Here are made-up objects, facts about them, and rows of numbers that follow some of those facts. Name the object behind each unnamed row.

Some facts about the objects:
A ρ:872 ζ:K χ:E
AA ρ:872 ζ:AO ε:I χ:BP
AB ρ:872 ζ:AQ
AC ρ:369 ζ:B
AD ρ:872 ζ:G ε:X χ:BN
AE ρ:369 ζ:BI ε:AF χ:B
AF ρ:872 ζ:BI ε:AE χ:Y
AG ρ:369 ζ:K ε:BD
AH ρ:872 ζ:L χ:AX
AI ρ:369 ζ:AU ε:BM
AJ ρ:369 ζ:G χ:AB
AK ρ:872 ζ:R ε:E
AL ρ:369 ζ:G
AM ρ:872 ζ:AO ε:Z AA
AN ρ:369 ζ:R ε:AK χ:M
AO ρ:369 ζ:B
AP ρ:872 ζ:AU χ:S
AQ ρ:369 ζ:BH
AR ρ:872 ζ:B
AS ρ:369 ζ:BH
AT ρ:369 ζ:G
AU ρ:872 ζ:L
AV ρ:369 ζ:BP ε:BE χ:AE
AW ρ:369 ζ:G ε:AL
AX ρ:872 ζ:AH
AY ρ:872 ζ:BP ε:BE
AZ ρ:872 ζ:B ε:C χ:BB
B ρ:369 χ:AS
BA ρ:872 ζ:G ε:AT
BB ρ:369 ζ:K ε:U χ:AK
BC ρ:872 ζ:G ε:Q
BD ρ:872 ζ:K ε:J
BE ρ:872 ζ:BP ε:F
BF ρ:369 ζ:AH ε:V χ:BM
BG ρ:872 ζ:AH χ:AR
BH ρ:369
BI ρ:369 ζ:BH χ:D
BK ρ:369 ζ:BH χ:AY
BL ρ:369 ζ:BH ε:BK χ:AL
BM ρ:872 ζ:AU
BN ρ:872 ζ:K
BO ρ:369 ζ:AU χ:AQ
BP ρ:369 ζ:B
C ρ:872 ζ:B
D ρ:872 ζ:AO χ:AW
E ρ:369 ζ:R χ:BK
F ρ:369 ζ:BP χ:O
G ρ:872 ζ:B
H ρ:369 ζ:R ε:AN
I ρ:872 ζ:AO ε:AM Y AA
J ρ:369 ζ:K ε:M
K ρ:369 ζ:L χ:U
L ρ:369
M ρ:369 ζ:K
N ρ:369 ζ:BP ε:F χ:BH
O ρ:369 ζ:BI χ:A
P ρ:872 ζ:K ε:M A χ:AO
Q ρ:872 ζ:G ε:BA BC W AL χ:BO
R ρ:369
S ρ:872 ζ:G ε:AJ
T ρ:872 ζ:BP χ:F
U ρ:872 ζ:K ε:AG BD χ:G
V ρ:872 ζ:AH
W ρ:369 ζ:G ε:AD χ:BG
X ρ:369 ζ:G ε:AJ χ:AP
Y ρ:369 ζ:AO ε:AM
Z ρ:369 ζ:AO ε:AA χ:W

Some rows with their names:
[ -4 -17  10 -21  20 -12 -15   0  -2  21   0  -7 -14 -23  -3  14   9 -28
 -25   7   9 -12   9  11 -25  -6  -7   1   7 -11   0 -13   3 -10 -18   9
  13   5   8]: AH
[  2 -10  35 -17  22   1  -7 -15  -6  21   4  -8 -13 -33   1  18 -12 -21
 -13  14  11  -7  11  11 -25   0 -13   5 -16 -26   0  -6   8 -11 -17  10
  21  12  13]: AF
[  6  -2  15  -1  26   1 -16  -9 -18  -2   1  -9   1 -12   3  -5  -1 -22
   4   7   3  -7   2  -7 -10 -11 -17  -5   1   6  10 -17   1  18 -11   4
  24   7  15]: BL
[  1 -11  15 -28  16   2  -3   2   2   6  -1 -17 -27  -4   0  16   6 -29
 -18   9  13 -12   5   5 -14  -6 -11   7  -4  -4  12  -7  -7 -17 -32   6
  22   7   9]: T
[  6  -2   4   0  20   2   8  -8 -19   6  -2   3  -8 -16   8  -8   9 -17
   2  10  10  -3   2  -3 -18  -9 -12  -4   5  14  11 -23   2  16  -7   7
  22  13  19]: BH
[  6   0  14   9  27  18  -4  -3 -16  14   1  -3  -3 -56   0  15   2 -28
 -10   1  -6 -14  10   4  -6 -20 -23 -10  10  13   3 -19  -7  15  -8  15
  29   5   1]: BB
[ -8 -11  23 -31  21  13 -12 -11   0  29   4  -8  -3 -28   4  46  10 -26
 -15  13   8  -1   2  11   4  -4  -7   5   4  -4  15 -11 -12 -18 -24   1
  22   1   9]: BE
[  3   3   5  -4  32  -5  -3 -12 -15  10  -5  -2  -2 -29   1  -5   0 -19
   3   8  10  -7   7 -17 -20  -5 -13  -5   3  17   5 -20  16   4 -13   7
  21  16  16]: BI
[ 11  -4  -1 -13  18   3   2 -10 -21   3  -1  -1 -30 -11   5   0   7 -16
  -1   4   6  -3   2   8  -9  -5 -17  -2  12  23   7 -17  -2  24  -2   4
  28   9  15]: AL
[  1 -18  19 -18  24  11 -23   8   0  40   5   3 -18  -1   3  29  -6 -32
 -32   9  -7  -6   4  19 -11  -8 -11  -1  -4  -1   9 -12 -13 -12   5  12
  26  13  21]: AK
[  0 -11  12 -29  40  -2 -33 -14  -4  20  -5  -5 -11 -17   1  26  -8 -37
 -27   5  19  -6   2   0 -17   4  -8   8   5  13  -5  -5   3  -9 -43  13
  26  16   3]: D
[ 13  -5  -1  -7  10  -4 -15 -21 -14   8  -3 -10  24  -9   8   7 -10 -17
   3   4   4  -9  -8  -8 -21  -9 -18  -6  13  -7  13 -18  12   8  -3   7
  25  11  13]: BK
[  3 -17  12 -34  12  18  -7 -12  -1  35   3  -6   5   1   6  33   2 -22
 -16  10  10  -5  -1   9  -5  -4  -8   7   1  -6  13 -11  -6  -2 -12   3
  21   2   9]: AY
[ 12 -19   6 -15   6   2 -11  -3   2   0  -2 -11  -4 -43  -3  21  -2 -38
 -26   5   8 -18  -4   5  -9  -7  -8   7  -1 -18   4 -13   7 -21 -14  10
  21   8   6]: A
[ -2 -17  12 -22  22   6 -27 -15   0  14   8  -8  -8  40  -2  16  -5 -26
 -20  11   8  -4   4  16  -6  -2 -10  13   7  -2  -2 -10 -15   5 -26  11
  20   9  14]: I
[  8  -2   1 -12  18   7  -7 -11 -18   6   2  -8 -17  -8  10  -5  10 -17
   0   6   3  -5  -2   0  -9  -8 -13  -2  12  24  10 -20  -8  20 -11   5
  28  10  15]: AC
[  5  -3   0  -4  23  -1   8  -5 -17  11   0   0 -17 -33   7  -2  16 -23
  -1   6   7  -8   1  -1 -17  -9 -10  -2  12  16   3 -25   2  17   5   8
  21   9  13]: L
[  5 -17  15 -10  12   4 -15  -4   0  16   0 -16 -21 -32   5  28   3 -25
 -24   8   8  -7   9  16 -19  -2  -5   6   5  -2   1 -18  -5  -4   5  10
  19   8   3]: BN
[  2 -18  13 -25   6  11 -14 -17  -9  25   3 -11 -25  30  12  18  11 -30
 -24  16  13  -8   9  18  -9   5  -8   1 -12   3   2  -2  -7   5 -11   5
  26   1  12]: S
[ 11  -3  18  -5  31  -8 -13   0 -20  -7   6   4  -9 -34  10 -11 -17 -13
  14  18   8  -3  14  -7 -14  -7 -22  -3 -12 -18  10 -20  15  24 -37  11
  22   9  10]: AE

Name these rows:
[ 12  -7  -3 -13  27 -15 -13  15 -17  -4   1   7 -14 -25   9 -12   1 -19
   2  12  14  -3   8 -13  -6 -10 -18  -4   8  10  11 -22   6  27 -43  10
  19   5  10]	B
[  5  -2   1 -13  16   3  16  -8 -15  10   1   0 -14  -9  10  -2  17 -16
   0   7   8  -5  -2  -3 -17 -13 -12  -2   6  24  12 -21  -9  21 -16   5
  25  10  16]	BP
[  2 -16  22 -13  14  10 -14  -7  -1  14  -2 -18 -10   7   5  10  -3 -27
 -24   9  17  -2   7  20 -21  -4  -7   4   3  -6  12 -12  -5  -8  -4   9
  16  11  18]	AB
[  8 -22  27 -29  12  15 -10 -13  -5  10   0  11 -17  22   0  12   0 -29
 -15   7   2   0  15  16 -13  -3  -4   5   3   6   4  -6 -10   1 -21   6
  30   0   8]	BA
[  1  -8   7  -7  29  -1 -33   7 -15  10   3   0 -14 -24   5  -3  -3 -20
  -1   9 -10  -9  -6  -7  -4 -12 -16 -10  -1  11  12 -15   0  15  -1   5
  34  17  21]	AN
[ -4 -18  11 -18  30 -12 -17 -17   5  20  -1 -14 -27 -35  -5 -16   1 -26
 -18  10   1 -14  13  24 -25   1  -6  -2  14 -14  17 -14  -8 -25  -9   7
  21   8   1]	BG
[  7  -7  12  -3  29   5   6  -5 -18  13   2 -13 -18 -19   4  -7   9 -27
   5   7  -2  -7  -7   4  -7  -8 -14  -5  11   8   5 -23   1  40   6   6
  27   7  12]	AI
[  5  -6   5 -17  34  12   1 -18 -23  12  -1  -2 -25 -14   4   8   1 -20
  -1   1   8  -3  -1  -3  -6  -2 -13  -1   5  29   2 -16   1  34 -16   4
  33  13  13]	AW
[  0  -6  -1   6  18  -7   0   0 -11  -4   2  -3  -9 -59   3   0  15 -21
   4   6   3  -9   0  -8 -16  -9 -13  -5   5  18  -1 -18   7  13 -15   7
  21   6   2]	K
[  3 -13  16 -21  22   5 -16  -8   0  26   3 -10 -12  -9  -1  27  -6 -34
 -24   8   5  -9   9  15 -14 -11 -16   2   2  -1   7  -6  -6 -12 -34  10
  26   3   7]	AZ
[  7 -10   4  -9  28 -12 -17 -34 -14  16   2 -16 -28 -17  -5 -21   1 -21
   7   6   4  -9  10   9  -9 -19 -19  -4   6  21  28 -16   2  20 -19  -2
  42  15   0]	W
[  4 -19  17 -11  25   3 -27  -6   1  12   3 -14 -12 -33  -2  38   0 -36
 -18   8   8 -15   9   9 -15  -5  -8   3  -6  -4   5 -13  -1  -5 -15   9
  26   2   5]	P
[  2  -8  11  -5  21   0  -7  -3 -19   8   4  -7 -13 -18  10  -1  -4 -19
  -1   6  -7  -4  -4  -2  -6 -11 -11  -7  -1  14   8 -21  -2  19   3   7
  32  15  22]	H
[ 13 -23  19 -26  19   1 -24 -13  -5  37   2 -19 -19  13  -3  12   3 -29
 -24   8  16  -8  11  13  -8 -11 -13   4  -7   8   4  -7   6   0 -42   2
  28   9   7]	AD
[ -1  -1  -1  -7  34  -1 -28 -25 -11  -2   7  -3  -7   8  -1 -19   6 -23
   4   6   1  -9  -2  -4  -8  -9 -21  -2  10  12   7 -16 -14  24 -30   6
  30   8  11]	Z
[  4  -3  10   2  23  20  -5  -7 -17   7   5 -17 -22 -40   8  -9  -2 -22
  -5   2   1  -9   2 -10  -5 -12  -9  -4   7  11   5 -20  -1  42  13   6
  25   7   4]	AG
[  9  -7  -1 -11  19   4 -23 -18 -22  11   0 -15 -12   9   7  -9  11 -24
  -4  15  10 -13   1  -7  -5  -8 -18 -12  -4  15  -1  -8   0  28 -22   1
  33  -1   9]	X
[ 12  -8  -6 -13   8  -9 -11 -12 -17   0   0  -6   8 -17   7  -1  -9 -16
  -4   2  -8 -10 -16 -13 -11  -9 -18  -8  11  -1  10 -19  12   3  -6   8
  32  16  14]	E
[ 11  -3  15   0  24 -16  -1   6  -6   7  -1 -34 -25 -10   2  15   7 -20
  14   1   6 -11   0 -14 -25  -9 -18  -5  24   3  -5 -16  -5  22   1   3
  31   8  18]	BO
[  4   8   4 -20  20   3   3   5 -13 -21  -2 -11 -19 -50   0  -8  20 -26
  -1  10   8  -8  -6 -16   3 -15 -16   0   5  10  15 -17  -4  -6 -29   0
  31  10  14]	F
[ -2  -9  11  -4  30   2 -29  -6 -18   4  -1 -12 -16 -49   0 -10  11 -22
   1   3  -4 -14   0  -3 -12  -9 -15  -4  11   2   5 -20   5  26 -10   5
  25   6   9]	BF

